array([ 30, -13, -12, -18,   0, -45,  29,  12,  -6, -24, -32, -14, -46,
        21,  16])
The entry just right of -6 is -24
The entry just right of the largest entry -> -13
The entry just left of -13 -> 30
Which number is the median entry?
A: -12
The entry just right of -46 -> 21
The entry just right of the centre entry is -6

Questions about the table below.
1) The last entry, reading row by row?
2) The top entry of the column that holds the smallest entry?
3) The smallest entry in the first row?
9668  6743  7730  4112
5741  2338  6340  4923
1) 4923
2) 6743
3) 4112

m =
array([ -42, -208,  512, -160, -829,   62,  171,   79,   72,   62,  -66,
       -539,  378, -177])
The entry just right of -208: 512
Which number is the entry just right of the smallest entry?
Answer: 62
The entry just right of 378: -177
Which number is the entry just left of the largest entry?
Answer: -208
The smallest entry -> -829

Questions about the matrix below.
1) What is the entry just left of the largest entry?
2) What is the entry just right of the largest entry?
3) What is the entry just left of -0.968?
4) What is the entry just right of -1.151?
5) What is the entry just left of 0.210?
6) What is the entry just left of 1.262?
[[ 0.907  0.599 -0.180  0.225 -2.017  0.958 -0.947  0.587  1.330 -0.497
   0.707  1.018  0.076]
 [ 0.276  1.657 -0.325 -1.025  1.512 -0.504 -0.432  0.210  1.250  0.985
   0.204  1.343 -0.522]
 [-0.704 -0.319 -0.358  0.678 -0.077  1.416  1.182  0.934  2.030  0.804
  -0.730 -0.030  0.874]
 [ 0.102 -0.062 -0.052  0.167  2.820  0.530  0.614 -0.166 -0.818 -0.511
   1.247 -0.729  1.332]
 [ 0.212  0.059  0.876  0.744 -0.968  1.255  1.933  0.536  0.494 -0.409
  -0.592  0.390  1.403]
 [ 0.159  0.327 -0.666  0.838 -1.390  1.294 -1.127  0.312  0.691 -0.155
  -0.181 -0.582 -0.945]
 [-0.776  0.303 -0.673  1.225 -0.548  1.567  1.009  1.401  1.262  1.137
   0.050  1.416  1.003]
 [ 0.725  1.676  0.660  0.663 -0.688  0.693 -0.567 -0.403 -1.012 -0.147
   0.020  1.306 -0.756]
 [ 0.907  1.257  0.407 -0.153  1.271  1.267 -1.019 -0.995  0.001 -0.859
   0.248  0.760  1.070]
 [ 0.496  1.966  0.440 -0.027  1.138  1.125  0.456 -0.754 -1.362 -1.274
   0.263  0.364  0.508]
 [ 0.077  0.456 -0.344  0.702 -1.151  1.259 -0.673 -0.121  0.433 -0.683
  -0.740 -1.521 -1.351]]
1) 0.167
2) 0.530
3) 0.744
4) 1.259
5) -0.432
6) 1.401

Read these off the array that follows. Rows and columns are numbered from 0.
1) Which number is the entry at row 2, column 2?
2) Which number is the entry in row 2 and column 0?
3) Which number is the entry in row 0 and column 1?
4) Which number is the entry directly below 27?
5) Which number is the entry in row 1 and column 0?
6) Which number is the top-left entry?
7) Which number is the entry at row 0, column 2?
8) Which number is the entry directly above 8?
-45,31,6,-10,6,41,27,-60,44,1,-11,-17
-9,0,-51,-6,-35,-1,-95,41,19,36,38,71
-53,28,3,-15,-10,41,28,-56,33,-7,-8,-11
-42,33,14,-8,14,42,29,-66,54,7,-10,-18
-33,-4,-49,-70,-51,70,31,-103,-6,-43,36,50
-38,-11,-52,-54,-67,54,19,-39,-12,-36,-10,44
-29,-12,-62,-47,-62,37,2,-4,8,-8,-7,59
-66,-18,-68,-6,-31,-6,-80,34,59,48,64,71
-85,-2,-42,-52,-103,70,31,-50,-43,-53,-20,0
1) 3
2) -53
3) 31
4) -95
5) -9
6) -45
7) 6
8) -12

[[ -4 -31  18   3  -4  13  79  41  15 -20 -24   0  18  36]
 [ -9  12  28   8  11  15   6  13 -12   2  14   6  -2   2]
 [  6  -3  19 -22  46   8 -19  12  46   4  29 -24  -4   7]
 [  3 -14  10  -4  -8  13  45  36  -2  -8  -2   3   2  10]
 [ -1  13  17  -2  -9   8 -15  -2  11  18 -13  -2  -7  16]
 [-72 -37 -21  42  24  19  -1 -29 -32 -40 -35  52 -22 -29]
 [ 31   0  13   4  31   6   3  10  17  16  29 -15 -20  11]
 [ -5 -18  19   0  -3  12  53  32   5 -21  -7   0   8  22]
 [ -1  -4  27 -10   9   7 -23   8  35  10  11  -8 -11   7]
 [-12   4  -9 -27 -27   9 -10   9   0  23 -10   1 -21  34]
 [-12  18 -69  39 -27  10  -2  51  11 -47   2  21  12 -30]
 [ -8   4  39   1   2  11   4  17  -8   1   8   1  -8   1]
 [  0 -27  39 -12 -16   1 -20  16  25  12  -3   8 -23  -1]
 [-19  13  -9   5 -18 -26   6  -6   0   9  28  34  45  -8]]
Counting starts at 0.
The entry in row 1 and column 0 is -9
The entry at row 1, column 1: 12
The entry in row 2 and column 2: 19
Find the top-left entry.
A: -4
The minimum -> -72
Find the entry in the top-right corner.
A: 36
Find the entry in row 1 and column 2.
A: 28
Find the entry at row 0, column 1.
A: -31
Find the bottom-right entry.
A: -8
The entry directly below -37 -> 0
The entry just right of the largest entry is 41
The entry in the bottom-left corner is -19
Find the bottom entry of the column that holds the largest entry.
A: 6
The entry just left of the largest entry -> 13
Find the entry directly above 22.
A: 11
The entry directly below the smallest entry is 31
The entry directly below the largest entry is 6
Find the entry in row 2 and column 1.
A: -3
The entry at row 2, column 0: 6
The largest entry: 79
The entry in row 0 and column 2: 18
The entry just right of the smallest entry is -37

[[ 69 -16 -35 -23 -16  15 -84  45  42   7 -12 -28 -50  57 -63]
 [  0  -1   0   0   0   0   0   1   0   0   0   0  -1   0   0]
 [ 63 -55 -10  43 -26  30 -52   2 -11   7   3 -24 -52  49 -35]
 [ 40 -36  -9  24  -1  18 -21 -40 -32  -5  13 -14 -29  32 -52]
 [  1  -1  -1   1   0   0   0  -1   1   0   0   0   0   1  -1]
 [  0   0   0   0   0   0   0  -1   0   0   0  -1   0   1   0]
 [ 64 -45 -12  42  -9  45 -26 -26 -20   2  17 -24 -46  59 -60]
 [ 41 -63 -13  19  -4 -37 -64 -78 -54  -6 -14 -11 -36  -8 -60]
 [ 62 -56   2  73 -37  59 -20 -21  41  41 -41 -22 -35  40   5]
 [ 78 -55  -5  90 -32  31 -39   2   8  30  -4 -25 -74  50 -10]
 [  1  -1   0   1  -1   0  -1   0   0   0   0   0  -1   1   0]
 [ 37 -39   5  48 -26  44  -7 -22  39  34 -42 -14 -14  20  12]
 [ 81 -63 -12  55 -29  61 -47  -3   4  14  -1 -31 -56  72 -46]]
The entry just right of 55: -29
The entry directly above -78 is -26
Give the top entry of the column that holds the largest entry.
Answer: -23
Give the last entry, reading row by row.
Answer: -46
Give the first entry in the row that holds the smallest entry.
Answer: 69
The entry directly below the smallest entry is 0
The top-right entry -> -63
Give the 3rd largest entry.
Answer: 78
Give the entry just left of the smallest entry.
Answer: 15
The bottom entry of the column that holds the largest entry: 55
Give the entry directly above the centre entry.
Answer: -1
The entry in the bottom-left corner is 81
Give the maximum.
Answer: 90
Give the top entry of the column that holds the smallest entry.
Answer: -84
The 2nd smallest entry is -78
The 3rd entry on the diagonal from the top-right corner -> -52
The entry just right of -13 is 19
The largest entry in the last column: 12
The entry directly below -64: -20
Give the entry just left of 72.
Answer: -56
The third entry, reading row by row -> -35
Give the entry directly below 50.
Answer: 1
The last entry in the row that holds the largest entry: -10
The entry just right of the largest entry: -32
Give the second entry on the main diagonal.
Answer: -1
Give the entry directly above the largest entry.
Answer: 73
The 4th-last entry, reading row by row -> -31
The entry just right of the smallest entry -> 45
The entry just left of the centre entry is -26
The entry just left of 14 -> 4
